Below are the code and all the weights of a small trained network. Each question names an input and a target symbol and asks about switching units off, where a switched-off unit gives its printed mean instead of its output.

import numpy as np


def w(rows, s, z=0):
    codes = np.array(rows[::2]) - 128.0
    scale = np.full(codes.shape[1], s)
    scale[-1] = z or s
    return codes * scale


def f(y):
    return y / 2 * (1 + np.tanh(0.7978845608 * (y + 0.044715 * y**3)))


def softmax(a):
    e = np.exp(a - a.max(-1, keepdims=True))
    return e / e.sum(-1, keepdims=True)


def log_softmax(a):
    a = a - a.max(-1, keepdims=True)
    return a - np.log(np.exp(a).sum(-1, keepdims=True))


def net(x, mask):
    ids = ['αβγδεζηθλμπστφψω'.index(c) for c in x.split()]
    T = len(ids)
    res = E[ids] + P[:T]
    u = 0
    for l in range(2):
        r = res
        for j in range(2):
            rows = slice(2 * j, 2 * j + 2)
            q, k, v = (r @ M[l][rows].T for M in (Q, K, V))
            z = softmax(np.where(np.tri(T) > 0, q @ k.T / 2**0.5, -1e9)) @ v
            o = O[l][rows]
            res = res + np.where(mask[u + j], z, o[:, -1]) @ o[:, :-1]
        u += 2
        y = f(res @ A[l][:, :-1].T + A[l][:, -1])
        res = res + np.where(mask[u : u + 12], y, B[l][:, -1]) @ B[l][:, :-1]
        u += 12
    return log_softmax(res[-1] @ U[:, :-1].T + U[:, -1])


Q, K, V, O, A, B = {}, {}, {}, {}, {}, {}
E = w([
[104,143,141,119,159,131,98,36,87,69,63,84],'α',
[226,97,52,173,81,104,91,168,198,87,142,99],'β',
[234,230,121,136,151,125,70,143,211,155,135,147],'γ',
[53,61,134,141,69,113,108,151,36,124,155,165],'δ',
[115,110,56,48,175,166,88,93,107,139,160,109],'ε',
[51,101,202,157,139,120,79,233,60,226,112,105],'ζ',
[133,94,178,27,145,153,160,117,173,77,101,127],'η',
[192,95,167,78,155,67,164,71,99,148,153,89],'θ',
[108,50,107,122,2,101,30,108,163,85,177,114],'λ',
[96,200,200,109,93,68,147,60,166,113,132,145],'μ',
[221,135,121,167,85,101,188,112,181,56,82,125],'π',
[94,184,46,164,128,96,130,29,68,170,173,88],'σ',
[66,117,87,106,160,38,208,123,195,112,121,91],'τ',
[87,218,79,119,118,164,136,127,194,49,109,145],'φ',
[153,196,190,143,180,174,175,202,45,124,146,108],'ψ',
[184,155,88,169,186,151,143,241,156,232,65,103],'ω',
],0.0075)
P = w([
[164,174,86,25,73,123,182,105,86,170,131,51],'0',
[123,93,142,174,202,188,175,60,131,133,173,144],'1',
[157,185,107,77,78,110,97,126,75,125,64,78],'2',
[128,97,138,165,180,172,166,93,141,138,169,159],'3',
[148,178,122,104,90,80,73,147,88,111,73,92],'4',
[130,100,136,159,160,158,160,119,145,132,167,160],'5',
[135,163,126,122,104,47,69,177,105,104,70,106],'6',
[126,104,136,150,150,155,160,134,151,132,168,155],'7',
[132,159,118,133,108,25,66,190,108,111,78,102],'8',
[128,100,129,145,138,144,162,149,152,136,168,158],'9',
[127,150,102,134,112,3,71,212,115,118,84,114],'10',
],0.0064)
Q[0] = w([
[143,86,123,132,134,160,187,135,157,139,172,153],'0.h1',
[148,47,122,134,136,203,254,142,171,152,216,177],'0.h1',
[118,75,123,169,114,156,175,152,158,172,214,202],'0.h2',
[104,148,152,105,136,101,76,103,70,81,47,78],'0.h2',
],0.0078)
K[0] = w([
[133,102,157,157,171,161,163,120,179,109,141,155],'0.h1',
[152,80,195,190,232,194,206,111,254,83,150,191],'0.h1',
[79,62,153,209,172,172,121,61,107,130,184,185],'0.h2',
[155,180,98,55,50,54,99,200,100,123,95,88],'0.h2',
],0.0073)
V[0] = w([
[166,72,151,150,227,207,218,73,204,87,158,163],'0.h1',
[164,91,208,125,145,123,119,55,51,117,200,67],'0.h1',
[159,180,85,26,114,141,222,78,143,147,73,4],'0.h2',
[74,51,116,224,220,153,140,82,121,135,179,196],'0.h2',
],0.004)
O[0] = w([
[137,8,148,206,199,211,181,131,166,120,175,212,15],'0.h1',
[247,105,166,105,143,167,132,79,89,119,233,61,166],'0.h1',
[123,139,88,40,115,140,168,3,37,72,101,3,253],'0.h2',
[137,46,90,224,150,154,175,153,179,164,217,231,21],'0.h2',
],0.0037,0.0018)
A[0] = w([
[52,81,9,201,163,156,179,119,137,176,156,160,141],'0.n1',
[142,128,192,197,136,192,232,111,144,2,138,194,145],'0.n2',
[81,84,161,120,133,164,134,135,4,172,166,115,209],'0.n3',
[207,103,77,177,98,107,110,172,164,119,123,106,237],'0.n4',
[134,81,115,75,169,223,83,112,171,111,177,173,143],'0.n5',
[154,92,160,122,187,152,179,171,135,209,96,94,198],'0.n6',
[217,191,105,163,183,180,140,135,84,188,159,98,211],'0.n7',
[138,88,162,127,108,110,147,59,129,166,200,150,178],'0.n8',
[105,129,146,153,128,118,111,203,113,163,119,131,163],'0.n9',
[143,147,154,143,123,113,90,210,118,147,113,137,159],'0.n10',
[144,198,108,100,68,102,94,72,134,87,98,114,2],'0.n11',
[113,145,146,158,124,114,88,239,95,181,106,129,194],'0.n12',
],0.0082,0.0035)
B[0] = w([
[92,111,2,152,174,156,175,126,121,187,137,90,200],'0.n1',
[132,139,165,167,67,136,221,141,136,17,96,164,201],'0.n2',
[77,64,164,116,128,143,117,143,4,132,142,92,253],'0.n3',
[206,111,91,152,90,62,85,182,172,88,126,113,219],'0.n4',
[122,92,124,66,169,192,65,133,145,85,149,170,161],'0.n5',
[173,126,177,98,186,110,145,189,148,199,84,95,196],'0.n6',
[218,209,101,129,168,152,131,158,99,145,181,94,233],'0.n7',
[122,76,154,146,129,87,123,59,131,137,198,145,164],'0.n8',
[114,137,155,149,121,97,98,191,128,149,99,133,181],'0.n9',
[129,143,115,151,126,93,98,181,133,144,83,126,194],'0.n10',
[166,53,91,107,129,155,155,167,142,136,152,87,230],'0.n11',
[125,157,160,156,117,76,71,219,132,153,58,133,249],'0.n12',
],0.007,0.0035)
Q[1] = w([
[173,89,78,172,108,134,141,154,123,93,161,142],'1.h1',
[111,145,142,63,27,123,102,85,125,116,116,112],'1.h1',
[243,104,26,138,65,127,105,96,234,15,167,128],'1.h2',
[222,249,122,147,254,155,167,129,202,193,71,108],'1.h2',
],0.0063)
K[1] = w([
[175,110,126,141,113,130,130,127,151,86,130,130],'1.h1',
[96,130,142,133,129,123,143,108,119,119,151,158],'1.h1',
[164,119,71,116,93,114,118,93,239,101,140,126],'1.h2',
[210,250,140,137,186,150,160,150,166,144,108,123],'1.h2',
],0.011)
V[1] = w([
[125,123,101,20,70,170,204,102,99,129,153,72],'1.h1',
[173,114,70,168,191,90,116,96,187,87,118,119],'1.h1',
[91,99,148,206,147,31,53,210,184,155,80,167],'1.h2',
[144,152,124,207,140,3,59,244,155,148,42,119],'1.h2',
],0.0037)
O[1] = w([
[2,103,136,73,133,136,182,61,74,87,192,89,206],'1.h1',
[195,65,80,176,190,159,88,112,135,101,111,103,110],'1.h1',
[95,111,161,81,153,217,204,30,77,136,212,92,148],'1.h2',
[109,122,90,46,126,172,217,45,92,96,184,74,253],'1.h2',
],0.0041,0.0042)
A[1] = w([
[137,228,153,118,164,153,156,51,203,140,191,182,128],'1.n1',
[24,100,196,158,140,185,148,1,104,74,89,190,109],'1.n2',
[186,178,98,122,88,83,108,182,195,89,116,119,252],'1.n3',
[173,77,224,141,149,85,197,45,191,143,135,183,105],'1.n4',
[137,101,101,133,138,184,188,78,229,71,129,164,104],'1.n5',
[156,155,174,172,76,126,17,205,131,169,51,137,29],'1.n6',
[113,107,135,81,175,217,113,137,155,108,154,188,123],'1.n7',
[68,145,179,106,74,62,108,133,112,102,91,126,209],'1.n8',
[130,165,177,207,115,75,86,193,175,148,91,217,87],'1.n9',
[154,166,137,158,35,113,191,109,171,51,76,143,71],'1.n10',
[102,237,151,103,120,103,117,180,125,146,71,120,162],'1.n11',
[62,119,145,152,73,145,79,38,210,88,162,206,122],'1.n12',
],0.0073,0.0036)
B[1] = w([
[80,215,146,159,170,61,102,183,178,177,173,222,138],'1.n1',
[149,140,66,48,3,86,137,189,104,169,127,135,165],'1.n2',
[78,120,178,125,127,106,94,134,43,150,109,137,254],'1.n3',
[188,83,183,114,128,88,158,42,171,183,122,188,144],'1.n4',
[66,121,145,153,143,108,97,137,159,110,26,120,163],'1.n5',
[116,70,108,226,180,122,113,160,177,109,172,211,167],'1.n6',
[124,117,139,59,156,190,89,159,156,89,126,180,141],'1.n7',
[228,187,90,129,146,135,121,114,166,119,109,116,239],'1.n8',
[72,174,150,38,109,217,228,100,113,219,191,140,135],'1.n9',
[120,151,107,145,146,230,112,80,48,182,104,163,155],'1.n10',
[148,69,80,131,90,105,94,78,125,80,133,144,238],'1.n11',
[107,150,150,169,62,219,118,140,199,166,167,41,141],'1.n12',
],0.0069,0.0067)
U = w([
[149,203,104,2,63,91,123,69,67,92,70,60,255],'α',
[184,75,98,232,157,53,32,155,137,39,52,143,157],'β',
[132,190,156,160,178,60,63,169,157,121,156,206,180],'γ',
[109,79,83,131,70,127,170,193,90,149,188,203,86],'δ',
[114,96,93,62,206,213,82,93,125,114,164,171,83],'ε',
[27,119,235,132,182,141,115,127,95,208,128,73,123],'ζ',
[149,79,193,44,110,142,141,186,178,117,72,168,41],'η',
[195,54,177,114,156,80,158,55,125,138,183,169,52],'θ',
[118,87,161,174,88,180,93,122,206,125,181,54,141],'λ',
[146,188,145,130,59,126,167,104,161,212,149,145,88],'μ',
[143,112,143,181,131,181,144,57,77,151,62,173,56],'π',
[99,179,56,211,161,148,145,15,94,156,218,123,76],'σ',
[57,89,100,140,166,50,220,132,198,112,101,107,127],'τ',
[35,217,100,143,111,192,137,177,145,110,85,122,77],'φ',
[151,155,200,173,135,174,221,164,115,16,199,115,154],'ψ',
[194,134,60,147,139,196,172,170,174,201,115,108,68],'ω',
],0.0048,0.003)

Each question gives the input, a string of symbols that net reads in full, and the target symbol t.
The units are the heads (2 rows each of Q, K, V and O) and the neurons (one row each of A and B). Each row of codes is followed by its name. A weight is (code - 128) times the scale printed after its matrix; where a second scale follows, it is the last column's (O, A, B and U).
mask holds one flag per unit, layer by layer, with each layer's heads first. A switched-off unit (its flag False) gives its mean, the last column of its rows in O or B, instead of its output. The means were averaged over made-up inputs and are rounded, as every weight is.
A unit's drop is (log p(t) with every unit on - log p(t) with that unit switched off) / (log p(t) with every unit on - log p(t) with every unit switched off).
The circuit of an input: a set's keep is (log p(t) with only the set's units on - log p(t) with every unit switched off) / (log p(t) with every unit on - log p(t) with every unit switched off). Starting from the 12 units with the biggest drops (on a tie, the unit counted first), units are removed one at a time, each time the one whose removal leaves the highest keep (on an exact tie, the one counted first), for as long as the keep stays at least 0.8.
units of the circuit, in order: the units of the circuit, biggest drop first
most important unit: the unit with the biggest drop
top k neurons: the k neurons with the biggest drops, biggest first
top k neurons in layer l: the k neurons of layer l with the biggest drops, biggest first
heads that matter: for each layer, one digit per head in row order, 1 if its drop is at least 0.15 and else 0, layers parted by /
input σ ε δ β, target β: units of the circuit, in order	(0.n4; 1.h1; 0.h2)
input μ β δ π δ γ, target γ: heads that matter	00 / 00
input σ λ γ β ζ ψ δ, target α: top neuron	(0.n3)
input ω τ δ γ δ η α φ, target φ: top 2 neurons	(0.n2; 1.n5)
input ε ψ η δ θ δ ε ζ λ π, target π: top 2 neurons	(1.n10; 0.n2)
input γ γ φ ω τ ζ ψ α β, target α: top 2 neurons	(0.n4; 0.n6)
input δ ω ω, target β: units of the circuit, in order	(1.n6; 0.n12)
input ω γ σ σ, target σ: top 2 neurons	(0.n1; 0.n7)
input ζ π φ ω, target ω: units of the circuit, in order	(0.n1; 0.n6; 0.h1; 0.n7)
input η δ μ α, target α: top 2 neurons	(1.n2; 1.n6)
input θ δ δ φ ζ, target α: top 2 neurons	(0.n12; 1.n8)
input ω δ η α ω, target β: top 3 neurons	(1.n6; 0.n7; 1.n11)
input ψ ψ δ ε δ δ μ θ, target θ: top 2 neurons in layer 0	(0.n8; 0.n12)
input ψ φ φ φ β β δ ψ ζ δ ω, target α: heads that matter	01 / 01
input ψ ψ γ τ δ ε α π δ τ ψ, target γ: heads that matter	00 / 01
input γ ζ ζ δ θ γ ω δ δ δ ζ, target γ: top 3 neurons in layer 0	(0.n3; 0.n12; 0.n4)
input γ ζ σ δ, target δ: heads that matter	01 / 00
input φ λ ω γ ζ φ ω γ α ψ, target ψ: top 2 neurons in layer 0	(0.n2; 0.n12)
input θ π δ ψ ψ, target β: top 3 neurons in layer 1	(1.n6; 1.n11; 1.n9)
input θ ε δ δ η ζ ζ, target β: top 2 neurons	(1.n6; 0.n3)
input γ α α π η η γ, target β: most important unit	1.n6
input μ ψ τ α λ γ ζ ψ β, target α: top 3 neurons	(0.n4; 0.n3; 1.n6)
input λ λ τ τ ζ, target α: top 2 neurons	(1.n8; 1.n11)
input ζ ω μ π γ φ ζ σ δ, target α: top neuron in layer 0	(0.n7)
input π γ ω ζ λ β δ η, target η: heads that matter	10 / 00
input δ ψ β δ ε ζ λ τ ψ ω δ, target γ: top 2 neurons in layer 0	(0.n3; 0.n12)
input γ δ γ ψ ε δ δ μ ψ, target β: heads that matter	01 / 00
input τ τ π ψ α δ δ, target β: top neuron in layer 0	(0.n3)
input δ π ε μ δ ψ θ γ, target γ: top 3 neurons	(1.n1; 0.n3; 0.n7)
